Here is a tiny trained network, its code and every weight. The questions are about switching its units off for an input and a target symbol, where a switched-off unit gives its printed mean instead of its output.

import numpy as np


def w(rows, s, z=0):
    codes = np.array(rows[::2]) - 128.0
    scale = np.full(codes.shape[1], s)
    scale[-1] = z or s
    return codes * scale


def f(y):
    return y / 2 * (1 + np.tanh(0.7978845608 * (y + 0.044715 * y**3)))


def softmax(a):
    e = np.exp(a - a.max(-1, keepdims=True))
    return e / e.sum(-1, keepdims=True)


def log_softmax(a):
    a = a - a.max(-1, keepdims=True)
    return a - np.log(np.exp(a).sum(-1, keepdims=True))


def net(x, mask):
    ids = ['ΘΞΠΦαγεηλστ'.index(c) for c in x.split()]
    T = len(ids)
    res = E[ids] + P[:T]
    u = 0
    for l in range(2):
        r = res
        for j in range(2):
            rows = slice(3 * j, 3 * j + 3)
            q, k, v = (r @ M[l][rows].T for M in (Q, K, V))
            z = softmax(np.where(np.tri(T) > 0, q @ k.T / 3**0.5, -1e9)) @ v
            o = O[l][rows]
            res = res + np.where(mask[u + j], z, o[:, -1]) @ o[:, :-1]
        u += 2
        y = f(res @ A[l][:, :-1].T + A[l][:, -1])
        res = res + np.where(mask[u : u + 12], y, B[l][:, -1]) @ B[l][:, :-1]
        u += 12
    return log_softmax(res[-1] @ U[:, :-1].T + U[:, -1])


Q, K, V, O, A, B = {}, {}, {}, {}, {}, {}
E = w([
[169,241,202,166,154,143,172,141,3,105],'Θ',
[131,110,94,188,117,126,103,182,159,90],'Ξ',
[97,128,91,203,54,159,185,196,183,129],'Π',
[33,139,85,175,89,38,162,169,95,131],'Φ',
[132,121,168,198,13,114,247,79,179,64],'α',
[156,169,93,155,152,189,135,180,148,16],'γ',
[39,62,156,38,67,126,164,136,71,48],'ε',
[117,79,224,15,137,113,175,129,31,82],'η',
[196,189,190,194,84,125,117,77,195,244],'λ',
[91,199,117,86,47,111,98,74,249,87],'σ',
[179,72,202,50,205,115,201,65,173,134],'τ',
],0.011)
P = w([
[112,54,87,107,118,86,133,241,67,84],'0',
[135,172,157,148,76,104,189,124,151,77],'1',
[207,145,132,141,111,23,99,100,152,57],'2',
[228,185,179,126,159,1,103,79,187,75],'3',
[188,175,238,138,141,33,130,46,147,154],'4',
[225,208,203,159,180,81,143,32,201,99],'5',
],0.0051)
Q[0] = w([
[207,138,150,185,2,36,87,91,178,150],'0.h0',
[214,151,192,85,170,123,135,90,157,106],'0.h0',
[172,102,228,112,103,35,221,132,99,111],'0.h0',
[73,155,168,150,113,201,147,191,85,160],'0.h1',
[134,119,224,136,97,86,106,173,217,139],'0.h1',
[145,89,112,24,173,248,95,151,76,182],'0.h1',
],0.0054)
K[0] = w([
[207,178,150,61,145,126,58,3,224,241],'0.h0',
[240,207,179,126,138,239,72,200,105,98],'0.h0',
[174,153,111,233,208,115,13,135,156,187],'0.h0',
[142,29,111,228,135,56,56,137,115,73],'0.h1',
[207,132,181,27,229,45,149,130,199,132],'0.h1',
[65,157,7,126,74,144,77,253,137,104],'0.h1',
],0.0048)
V[0] = w([
[119,108,61,177,147,148,179,161,3,2],'0.h0',
[121,81,180,104,87,122,213,125,89,106],'0.h0',
[157,177,118,132,202,162,97,187,124,74],'0.h0',
[84,201,124,210,44,126,126,125,116,16],'0.h1',
[194,180,142,102,125,189,90,124,220,149],'0.h1',
[179,35,191,59,184,65,152,39,188,57],'0.h1',
],0.0054)
O[0] = w([
[175,95,71,3,178,126,135,79,121,227,85],'0.h0',
[130,119,198,83,158,96,158,65,62,137,170],'0.h0',
[160,124,74,90,173,222,60,123,133,184,85],'0.h0',
[222,138,169,3,158,60,119,153,227,150,251],'0.h1',
[114,165,123,139,86,192,120,176,197,116,92],'0.h1',
[132,228,85,149,73,172,134,50,30,136,198],'0.h1',
],0.0063,0.0031)
A[0] = w([
[134,151,171,52,169,123,101,78,81,63,127],'0.n0',
[59,180,49,99,104,91,86,117,191,132,193],'0.n1',
[82,174,103,151,29,110,170,166,91,143,234],'0.n2',
[62,147,98,124,68,19,214,151,155,172,166],'0.n3',
[181,119,54,112,194,75,64,140,106,137,97],'0.n4',
[97,42,81,174,104,113,143,203,71,120,157],'0.n5',
[121,3,91,124,77,110,131,153,209,130,132],'0.n6',
[110,159,87,167,111,147,66,116,94,204,95],'0.n7',
[124,170,95,120,204,132,67,153,43,184,33],'0.n8',
[108,45,156,111,172,201,184,86,72,148,6],'0.n9',
[157,107,186,15,125,143,129,121,69,160,115],'0.n10',
[142,114,101,61,95,114,72,113,212,123,149],'0.n11',
],0.0056,0.0016)
B[0] = w([
[126,116,219,163,55,127,99,145,109,164,184],'0.n0',
[88,163,104,112,132,66,44,94,131,63,163],'0.n1',
[199,66,64,140,125,57,127,53,187,138,218],'0.n2',
[129,115,104,136,229,72,154,51,186,80,254],'0.n3',
[130,90,132,116,225,178,149,85,64,104,149],'0.n4',
[95,116,152,204,114,117,78,146,152,59,135],'0.n5',
[105,128,137,91,148,228,180,215,184,72,160],'0.n6',
[154,179,102,151,97,142,118,103,80,139,116],'0.n7',
[254,103,86,181,187,130,132,114,176,101,122],'0.n8',
[71,116,130,150,131,49,61,139,155,72,133],'0.n9',
[165,95,169,104,103,112,51,83,142,114,188],'0.n10',
[41,182,116,108,83,118,145,161,54,68,164],'0.n11',
],0.0057,0.005)
Q[1] = w([
[195,125,132,222,56,55,177,131,179,73],'1.h0',
[22,253,105,113,156,46,76,135,179,131],'1.h0',
[64,83,163,165,97,223,117,197,139,204],'1.h0',
[75,72,121,47,131,105,184,98,112,124],'1.h1',
[37,16,134,53,187,145,147,107,74,90],'1.h1',
[133,133,70,117,87,83,154,89,202,71],'1.h1',
],0.0048)
K[1] = w([
[41,219,198,161,78,93,38,114,222,130],'1.h0',
[162,140,232,195,76,163,156,55,118,220],'1.h0',
[92,94,94,149,101,185,159,149,218,36],'1.h0',
[200,15,181,44,123,65,161,86,144,219],'1.h1',
[198,27,235,75,215,116,145,174,106,142],'1.h1',
[157,156,239,155,1,45,68,180,25,184],'1.h1',
],0.004)
V[1] = w([
[151,160,3,130,216,87,195,109,168,139],'1.h0',
[55,76,118,89,162,101,186,55,137,100],'1.h0',
[231,56,214,107,161,129,179,103,144,206],'1.h0',
[208,119,124,146,180,64,109,158,144,162],'1.h1',
[175,166,163,61,66,134,160,151,170,84],'1.h1',
[97,71,176,70,43,189,147,119,96,56],'1.h1',
],0.0056)
O[1] = w([
[222,78,85,35,64,99,178,90,202,131,164],'1.h0',
[215,164,119,163,154,2,146,151,85,127,221],'1.h0',
[85,93,207,153,119,97,75,6,45,221,218],'1.h0',
[107,6,161,129,147,182,53,118,165,124,209],'1.h1',
[79,163,168,121,57,188,233,172,35,142,253],'1.h1',
[113,236,161,156,135,115,147,163,29,175,112],'1.h1',
],0.0055,0.0037)
A[1] = w([
[8,126,153,122,128,30,128,52,192,83,217],'1.n0',
[111,74,120,207,102,87,129,115,249,111,85],'1.n1',
[117,128,207,85,112,128,108,192,83,93,100],'1.n2',
[153,182,103,200,98,129,132,82,70,118,80],'1.n3',
[182,77,139,196,138,69,94,74,70,132,207],'1.n4',
[122,118,220,137,151,254,87,71,115,170,170],'1.n5',
[150,98,178,30,126,158,217,144,124,178,246],'1.n6',
[99,147,121,122,93,163,117,100,56,62,84],'1.n7',
[92,88,176,79,110,171,155,188,131,99,106],'1.n8',
[146,96,97,156,60,110,98,125,99,149,56],'1.n9',
[141,179,189,172,112,160,160,105,48,142,7],'1.n10',
[133,139,144,129,99,155,109,127,66,203,54],'1.n11',
],0.0063,0.0017)
B[1] = w([
[205,158,194,146,162,122,15,173,57,153,250],'1.n0',
[164,71,58,180,183,145,15,184,217,155,215],'1.n1',
[128,185,79,146,34,179,135,106,217,128,156],'1.n2',
[99,101,22,79,125,114,186,163,85,177,173],'1.n3',
[89,132,129,191,91,216,208,95,149,66,219],'1.n4',
[96,37,91,137,72,160,170,182,166,104,165],'1.n5',
[213,34,37,94,3,14,182,82,151,190,177],'1.n6',
[31,153,62,116,174,137,71,137,140,183,143],'1.n7',
[77,90,92,164,59,181,142,109,137,202,138],'1.n8',
[138,65,43,149,83,141,149,75,177,84,130],'1.n9',
[9,116,122,139,164,70,60,156,245,197,177],'1.n10',
[70,72,112,103,216,137,64,102,167,73,144],'1.n11',
],0.0046,0.011)
U = w([
[133,140,174,108,181,131,83,98,99,130,97],'Θ',
[102,52,89,90,138,179,131,107,124,95,157],'Ξ',
[63,74,87,101,120,90,199,164,172,155,47],'Π',
[163,96,58,55,174,90,104,115,160,174,123],'Φ',
[215,146,188,128,99,111,163,71,96,80,94],'α',
[129,139,117,89,109,129,172,133,144,154,125],'γ',
[137,153,154,114,133,113,172,121,102,147,231],'ε',
[102,149,104,151,177,132,169,105,73,136,250],'η',
[80,96,132,182,162,152,83,152,179,94,170],'λ',
[86,145,175,151,110,128,236,182,159,42,148],'σ',
[124,116,2,142,82,127,127,52,122,116,17],'τ',
],0.0063,0.0021)

Each question gives the input, a string of symbols that net reads in full, and the target symbol t.
The units are the heads (3 rows each of Q, K, V and O) and the neurons (one row each of A and B). Each row of codes is followed by its name. A weight is (code - 128) times the scale printed after its matrix; where a second scale follows, it is the last column's (O, A, B and U).
mask holds one flag per unit, layer by layer, with each layer's heads first. A switched-off unit (its flag False) gives its mean, the last column of its rows in O or B, instead of its output. The means were averaged over made-up inputs and are rounded, as every weight is.
A unit's drop is (log p(t) with every unit on - log p(t) with that unit switched off) / (log p(t) with every unit on - log p(t) with every unit switched off).
The circuit of an input: a set's keep is (log p(t) with only the set's units on - log p(t) with every unit switched off) / (log p(t) with every unit on - log p(t) with every unit switched off). Starting from the 12 units with the biggest drops (on a tie, the unit counted first), units are removed one at a time, each time the one whose removal leaves the highest keep (on an exact tie, the one counted first), for as long as the keep stays at least 0.8.
circuit, biggest first: the units of the circuit, biggest drop first
top k neurons in layer l: the k neurons of layer l with the biggest drops, biggest first
which heads matter: for each layer, one digit per head in row order, 1 if its drop is at least 0.15 and else 0, layers parted by /
input λ η Π τ Φ, target τ: circuit, biggest first	0.h1, 0.n2
input λ Π Π, target λ: which heads matter	11 / 00
input λ Φ σ, target λ: circuit, biggest first	0.h0, 1.h0, 1.n1
input η ε α, target η: which heads matter	10 / 11
input Θ Θ η τ α λ, target τ: which heads matter	01 / 00
input Θ Ξ Φ τ Π, target τ: circuit, biggest first	0.h1, 0.n2, 1.n9
input η Θ λ, target λ: circuit, biggest first	0.h0, 1.n1, 1.h0
input α Φ σ, target α: which heads matter	01 / 10
input λ σ Π, target σ: which heads matter	01 / 11
input λ η Π ε λ Φ, target λ: circuit, biggest first	0.h0, 1.h0, 1.n6
input λ τ λ σ Θ, target σ: which heads matter	10 / 10
input η Φ τ σ, target τ: circuit, biggest first	0.h1
input λ Θ ε σ ε Ξ, target σ: top 3 neurons in layer 1	1.n0, 1.n1, 1.n6
input Π η η Π, target η: top 2 neurons in layer 0	0.n0, 0.n10
input σ α Φ, target α: which heads matter	01 / 00
input Π γ Φ, target Φ: which heads matter	10 / 10
input α γ σ α, target σ: which heads matter	10 / 11
input η τ η Π Ξ Φ, target η: which heads matter	10 / 10
input η λ σ τ, target σ: which heads matter	10 / 10
input Φ λ ε, target α: top 2 neurons in layer 1	1.n10, 1.n1
input γ γ γ, target Φ: top 2 neurons in layer 1	1.n4, 1.n6
input Π Φ Π σ Π, target σ: which heads matter	11 / 11
input η σ γ τ σ Ξ, target τ: which heads matter	01 / 00
input ε α λ Φ α, target λ: top 2 neurons in layer 1	1.n1, 1.n6
input σ λ Ξ, target σ: which heads matter	01 / 01
input Φ Φ τ γ α, target τ: top neuron in layer 1	1.n3
input γ σ Φ, target Φ: top 2 neurons in layer 1	1.n4, 1.n1
input Θ Θ τ, target Ξ: top neuron in layer 1	1.n5
